Below are the code and all the weights of a small trained network. Each question names an input and a class and asks about switching units off, where a switched-off unit gives its printed mean instead of its output.

import numpy as np


def w(rows, s, z=0):
    codes = np.array(rows[::2]) - 128.0
    scale = np.full(codes.shape[1], s)
    scale[-1] = z or s
    return codes * scale


def norm(h):
    return h / np.sqrt((h * h).mean(-1, keepdims=True) + 1e-5)


def f(y):
    return np.maximum(y, 0)


def log_softmax(a):
    a = a - a.max(-1, keepdims=True)
    return a - np.log(np.exp(a).sum(-1, keepdims=True))


def net(x, mask):
    res = np.array(x, float).reshape(1, 2) / 4 @ E
    u = 0
    for l in range(4):
        y = f(norm(res) @ A[l][:, :-1].T + A[l][:, -1])
        res = res + np.where(mask[u : u + 9], y, B[l][:, -1]) @ B[l][:, :-1]
        u += 9
    return log_softmax(norm(res)[-1] @ U[:, :-1].T + U[:, -1])


A, B = {}, {}
E = w([
[174,184,113,254],'x0',
[55,45,225,232],'x1',
],0.0061)
A[0] = w([
[83,176,137,39,91],'0.n1',
[165,74,186,138,23],'0.n2',
[86,62,138,98,86],'0.n3',
[169,142,78,100,101],'0.n4',
[129,116,144,237,143],'0.n5',
[241,188,161,94,255],'0.n6',
[186,188,188,158,141],'0.n7',
[254,78,75,112,99],'0.n8',
[206,181,53,140,57],'0.n9',
],0.0077,0.0018)
B[0] = w([
[149,158,96,123,209],'0.n1',
[69,123,87,88,160],'0.n2',
[178,94,88,60,186],'0.n3',
[35,93,182,106,197],'0.n4',
[80,127,92,50,254],'0.n5',
[154,85,3,93,241],'0.n6',
[209,201,70,145,192],'0.n7',
[200,70,86,192,197],'0.n8',
[75,218,156,156,229],'0.n9',
],0.0058,0.0048)
A[1] = w([
[81,87,139,115,169],'1.n1',
[51,230,91,110,138],'1.n2',
[155,53,163,20,138],'1.n3',
[112,192,185,255,176],'1.n4',
[151,81,165,88,126],'1.n5',
[131,140,82,210,132],'1.n6',
[137,141,57,211,252],'1.n7',
[194,212,126,159,127],'1.n8',
[112,171,215,66,150],'1.n9',
],0.0086,0.0015)
B[1] = w([
[144,117,186,137,186],'1.n1',
[148,94,176,167,220],'1.n2',
[47,157,148,135,244],'1.n3',
[200,115,135,1,216],'1.n4',
[174,151,192,188,170],'1.n5',
[132,182,163,134,215],'1.n6',
[63,125,179,67,254],'1.n7',
[116,84,150,196,200],'1.n8',
[124,189,153,152,150],'1.n9',
],0.0078,0.0056)
A[2] = w([
[207,174,142,223,133],'2.n1',
[144,102,176,113,123],'2.n2',
[99,77,150,96,159],'2.n3',
[152,159,172,84,149],'2.n4',
[225,151,54,109,243],'2.n5',
[140,84,178,147,160],'2.n6',
[104,109,112,100,176],'2.n7',
[145,249,113,194,255],'2.n8',
[126,201,82,218,239],'2.n9',
],0.012,0.0017)
B[2] = w([
[112,51,90,110,194],'2.n1',
[156,110,119,150,202],'2.n2',
[184,141,124,160,238],'2.n3',
[137,97,69,160,235],'2.n4',
[110,86,173,144,222],'2.n5',
[177,182,125,137,194],'2.n6',
[130,94,109,185,194],'2.n7',
[120,159,171,45,254],'2.n8',
[103,254,155,48,220],'2.n9',
],0.008,0.0056)
A[3] = w([
[133,157,103,98,100],'3.n1',
[156,90,106,158,150],'3.n2',
[138,126,174,68,141],'3.n3',
[206,118,130,100,59],'3.n4',
[249,142,117,131,120],'3.n5',
[111,159,115,93,111],'3.n6',
[93,77,39,121,254],'3.n7',
[139,101,22,117,188],'3.n8',
[140,171,160,129,193],'3.n9',
],0.013,0.0042)
B[3] = w([
[107,158,202,158,177],'3.n1',
[88,163,71,4,167],'3.n2',
[158,142,105,177,252],'3.n3',
[209,173,99,254,191],'3.n4',
[141,203,36,165,228],'3.n5',
[74,75,93,114,196],'3.n6',
[47,48,25,142,255],'3.n7',
[53,49,107,142,227],'3.n8',
[179,82,119,103,229],'3.n9',
],0.0076,0.0059)
U = w([
[51,56,38,136,191],'0',
[151,76,254,193,75],'1',
[110,217,168,21,147],'2',
[220,202,38,199,10],'3',
],0.025,0.0013)

Each question gives the input, the list of numbers given to net, and the class t.
The units are the neurons (one row each of A and B). Each row of codes is followed by its name. A weight is (code - 128) times the scale printed after its matrix; where a second scale follows, it is the last column's (A, B and U).
mask holds one flag per neuron, layer by layer. A switched-off neuron (its flag False) gives its mean, the last column of its row in B, instead of its output. The means were averaged over made-up inputs and are rounded, as every weight is.
A unit's drop is (log p(t) with every unit on - log p(t) with that unit switched off) / (log p(t) with every unit on - log p(t) with every unit switched off).
most important unit: the unit with the biggest drop
k most important neurons: the k neurons with the biggest drops, biggest first
top k neurons in layer l: the k neurons of layer l with the biggest drops, biggest first
drop of u: that unit's drop, to one decimal
input [1,7], class 3: most important unit : 1.n3
input [0,-8], class 0: 4 most important neurons : (0.n6, 1.n5, 0.n4, 1.n6)
input [0,6], class 1: 3 most important neurons : (0.n5, 1.n4, 0.n9)
input [-6,1], class 1: 4 most important neurons : (1.n3, 0.n6, 1.n5, 0.n5)
input [1,-1], class 2: 3 most important neurons : (0.n9, 0.n6, 1.n4)
input [-1,4], class 1: 2 most important neurons : (1.n3, 1.n4)
input [1,4], class 3: top 2 neurons in layer 1 : (1.n7, 1.n3)
input [0,-7], class 0: 4 most important neurons : (0.n6, 0.n4, 1.n5, 0.n7)
input [-8,1], class 1: top 2 neurons in layer 2 : (2.n1, 2.n3)
input [2,2], class 3: top 2 neurons in layer 1 : (1.n2, 1.n3)
input [6,0], class 2: 2 most important neurons : (0.n7, 0.n5)
input [1,-6], class 2: top 2 neurons in layer 0 : (0.n9, 0.n5)
input [1,-4], class 2: 2 most important neurons : (1.n4, 0.n9)
input [-2,2], class 1: 3 most important neurons : (1.n3, 0.n6, 1.n4)
input [8,6], class 3: most important unit : 1.n4
input [1,2], class 3: drop of 0.n6 : 0.9
input [6,5], class 3: drop of 1.n4 : 4.1
input [2,-2], class 2: drop of 0.n6 : 1.9
input [-6,-7], class 0: drop of 3.n2 : 0.0
input [3,7], class 3: most important neuron : (1.n4)
